Below are the code and all the weights of a small trained network. Each question names an input and a target symbol and asks about switching units off, where a switched-off unit gives its printed mean instead of its output.

import numpy as np


def w(rows, s, z=0):
    codes = np.array(rows[::2]) - 128.0
    scale = np.full(codes.shape[1], s)
    scale[-1] = z or s
    return codes * scale


def f(y):
    return np.maximum(y, 0)


def softmax(a):
    e = np.exp(a - a.max(-1, keepdims=True))
    return e / e.sum(-1, keepdims=True)


def log_softmax(a):
    a = a - a.max(-1, keepdims=True)
    return a - np.log(np.exp(a).sum(-1, keepdims=True))


def net(x, mask):
    ids = ['αγδλμτφω'.index(c) for c in x.split()]
    T = len(ids)
    res = E[ids] + P[:T]
    u = 0
    for l in range(3):
        r = res
        for j in range(2):
            rows = slice(3 * j, 3 * j + 3)
            q, k, v = (r @ M[l][rows].T for M in (Q, K, V))
            z = softmax(np.where(np.tri(T) > 0, q @ k.T / 3**0.5, -1e9)) @ v
            o = O[l][rows]
            res = res + np.where(mask[u + j], z, o[:, -1]) @ o[:, :-1]
        u += 2
        y = f(res @ A[l][:, :-1].T + A[l][:, -1])
        res = res + np.where(mask[u : u + 4], y, B[l][:, -1]) @ B[l][:, :-1]
        u += 4
    return log_softmax(res[-1] @ U[:, :-1].T + U[:, -1])


Q, K, V, O, A, B = {}, {}, {}, {}, {}, {}
E = w([
[67,139,79,105],'α',
[170,89,166,4],'γ',
[99,166,140,179],'δ',
[206,165,55,99],'λ',
[108,97,157,111],'μ',
[229,246,212,65],'τ',
[140,71,79,17],'φ',
[159,111,115,144],'ω',
],0.015)
P = w([
[3,224,89,75],'0',
[61,40,107,195],'1',
[98,208,106,93],'2',
[40,42,115,205],'3',
[110,213,104,83],'4',
[33,40,126,214],'5',
[116,217,105,78],'6',
],0.0052)
Q[0] = w([
[48,64,150,184],'L0H0',
[138,231,127,75],'L0H0',
[157,229,235,128],'L0H0',
[5,77,255,169],'L0H1',
[106,99,70,132],'L0H1',
[144,111,102,44],'L0H1',
],0.0073)
K[0] = w([
[40,1,189,78],'L0H0',
[184,219,122,43],'L0H0',
[206,116,124,131],'L0H0',
[98,144,110,167],'L0H1',
[115,98,144,182],'L0H1',
[175,52,108,63],'L0H1',
],0.0087)
V[0] = w([
[18,65,147,83],'L0H0',
[179,254,115,164],'L0H0',
[141,73,73,92],'L0H0',
[94,159,121,92],'L0H1',
[101,169,133,173],'L0H1',
[24,173,208,207],'L0H1',
],0.0051)
O[0] = w([
[55,61,91,80,228],'L0H0',
[79,148,126,24,152],'L0H0',
[172,151,254,202,133],'L0H0',
[37,223,114,155,250],'L0H1',
[85,104,130,196,106],'L0H1',
[187,56,217,194,127],'L0H1',
],0.0041,0.0013)
A[0] = w([
[84,49,197,218,229],'L0N0',
[131,141,183,201,162],'L0N1',
[112,178,208,135,255],'L0N2',
[145,92,2,228,178],'L0N3',
],0.0077,0.0022)
B[0] = w([
[1,66,134,175,255],'L0N0',
[50,179,119,243,198],'L0N1',
[174,213,244,182,232],'L0N2',
[141,174,22,70,196],'L0N3',
],0.0075,0.0042)
Q[1] = w([
[111,179,49,117],'L1H0',
[34,78,139,156],'L1H0',
[156,252,185,63],'L1H0',
[44,212,107,75],'L1H1',
[77,23,118,96],'L1H1',
[255,218,141,109],'L1H1',
],0.0089)
K[1] = w([
[170,157,106,194],'L1H0',
[94,104,142,162],'L1H0',
[255,198,202,80],'L1H0',
[148,171,242,106],'L1H1',
[246,13,170,56],'L1H1',
[98,237,197,193],'L1H1',
],0.0085)
V[1] = w([
[73,168,209,126],'L1H0',
[132,188,96,157],'L1H0',
[32,207,2,138],'L1H0',
[42,214,155,110],'L1H1',
[127,147,161,131],'L1H1',
[104,125,111,122],'L1H1',
],0.0082)
O[1] = w([
[124,213,135,149,224],'L1H0',
[254,60,140,191,160],'L1H0',
[113,93,9,130,218],'L1H0',
[86,222,150,108,254],'L1H1',
[122,231,80,146,149],'L1H1',
[105,191,65,109,140],'L1H1',
],0.0048,0.008)
A[1] = w([
[87,55,44,125,108],'L1N0',
[132,212,92,175,221],'L1N1',
[160,189,184,79,4],'L1N2',
[254,90,38,59,234],'L1N3',
],0.0077,0.0035)
B[1] = w([
[42,141,46,54,190],'L1N0',
[254,141,69,233,254],'L1N1',
[90,166,234,65,179],'L1N2',
[168,142,45,102,189],'L1N3',
],0.0062,0.0099)
Q[2] = w([
[109,97,226,68],'L2H0',
[131,79,114,167],'L2H0',
[51,104,108,66],'L2H0',
[254,176,187,79],'L2H1',
[133,155,6,221],'L2H1',
[79,46,93,165],'L2H1',
],0.0073)
K[2] = w([
[131,162,153,50],'L2H0',
[49,45,76,105],'L2H0',
[54,134,140,110],'L2H0',
[246,137,79,30],'L2H1',
[148,156,145,181],'L2H1',
[27,1,52,121],'L2H1',
],0.0062)
V[2] = w([
[89,195,94,209],'L2H0',
[72,134,52,93],'L2H0',
[119,10,171,200],'L2H0',
[211,102,109,46],'L2H1',
[169,183,253,143],'L2H1',
[215,50,137,209],'L2H1',
],0.0065)
O[2] = w([
[155,74,171,226,246],'L2H0',
[63,106,141,144,158],'L2H0',
[146,162,112,89,46],'L2H0',
[131,131,138,219,62],'L2H1',
[183,186,178,99,157],'L2H1',
[116,254,143,176,71],'L2H1',
],0.0069,0.013)
A[2] = w([
[60,195,81,221,91],'L2N0',
[18,122,86,45,13],'L2N1',
[253,155,107,109,54],'L2N2',
[124,55,225,218,255],'L2N3',
],0.0071,0.0078)
B[2] = w([
[104,167,186,173,233],'L2N0',
[156,245,139,128,191],'L2N1',
[137,45,147,182,196],'L2N2',
[166,98,122,47,249],'L2N3',
],0.012,0.013)
U = w([
[117,234,109,161,9],'α',
[96,2,110,84,254],'γ',
[89,36,100,207,70],'δ',
[154,85,54,136,171],'λ',
[47,156,174,63,120],'μ',
[150,90,123,121,133],'τ',
[153,176,50,92,100],'φ',
[100,134,78,135,161],'ω',
],0.0097,0.0061)

Each question gives the input, a string of symbols that net reads in full, and the target symbol t.
The units are the heads (3 rows each of Q, K, V and O) and the neurons (one row each of A and B). Each row of codes is followed by its name. A weight is (code - 128) times the scale printed after its matrix; where a second scale follows, it is the last column's (O, A, B and U).
mask holds one flag per unit, layer by layer, with each layer's heads first. A switched-off unit (its flag False) gives its mean, the last column of its rows in O or B, instead of its output. The means were averaged over made-up inputs and are rounded, as every weight is.
A unit's drop is (log p(t) with every unit on - log p(t) with that unit switched off) / (log p(t) with every unit on - log p(t) with every unit switched off).
unit that matters most: the unit with the biggest drop
top k neurons: the k neurons with the biggest drops, biggest first
top k neurons in layer l: the k neurons of layer l with the biggest drops, biggest first
which heads matter: for each layer, one digit per head in row order, 1 if its drop is at least 0.15 and else 0, layers parted by /
input δ γ α τ μ, target τ: top neuron -> (L0N0)
input λ α δ δ λ, target δ: which heads matter -> 10 / 00 / 01
input γ μ γ, target μ: which heads matter -> 00 / 10 / 10
input δ τ ω, target τ: top 2 neurons in layer 0 -> (L0N0 L0N2)
input δ μ γ, target μ: top 2 neurons -> (L1N1 L1N2)
input δ δ γ τ λ, target τ: top 3 neurons -> (L2N2 L0N2 L1N2)
input ω μ γ γ γ ω, target ω: top 2 neurons in layer 1 -> (L1N0 L1N2)
input λ τ μ γ γ ω δ, target τ: top 3 neurons -> (L2N2 L1N2 L0N2)
input τ γ λ δ μ δ α, target τ: which heads matter -> 00 / 10 / 01
input γ α λ, target δ: top 2 neurons -> (L2N1 L2N3)
input τ α δ φ δ α λ, target τ: top 3 neurons -> (L2N2 L0N2 L1N2)
input δ δ φ μ μ μ, target μ: which heads matter -> 00 / 00 / 10
input δ γ δ μ γ τ φ, target τ: which heads matter -> 01 / 10 / 01
input μ δ μ α, target α: top 3 neurons -> (L2N1 L1N0 L2N3)
input δ δ ω δ δ ω, target ω: top 4 neurons -> (L1N0 L2N1 L0N2 L0N0)
input λ μ τ δ μ, target τ: top 3 neurons -> (L0N2 L0N0 L1N1)
input γ λ δ μ δ α, target α: top 3 neurons in layer 2 -> (L2N1 L2N3 L2N2)
input τ δ ω, target τ: unit that matters most -> L2H1
input α γ δ δ, target δ: top 2 neurons -> (L0N0 L0N1)
input ω γ δ δ φ, target φ: top 2 neurons in layer 2 -> (L2N1 L2N2)
input τ τ φ τ γ, target τ: top 3 neurons -> (L2N2 L0N2 L0N0)
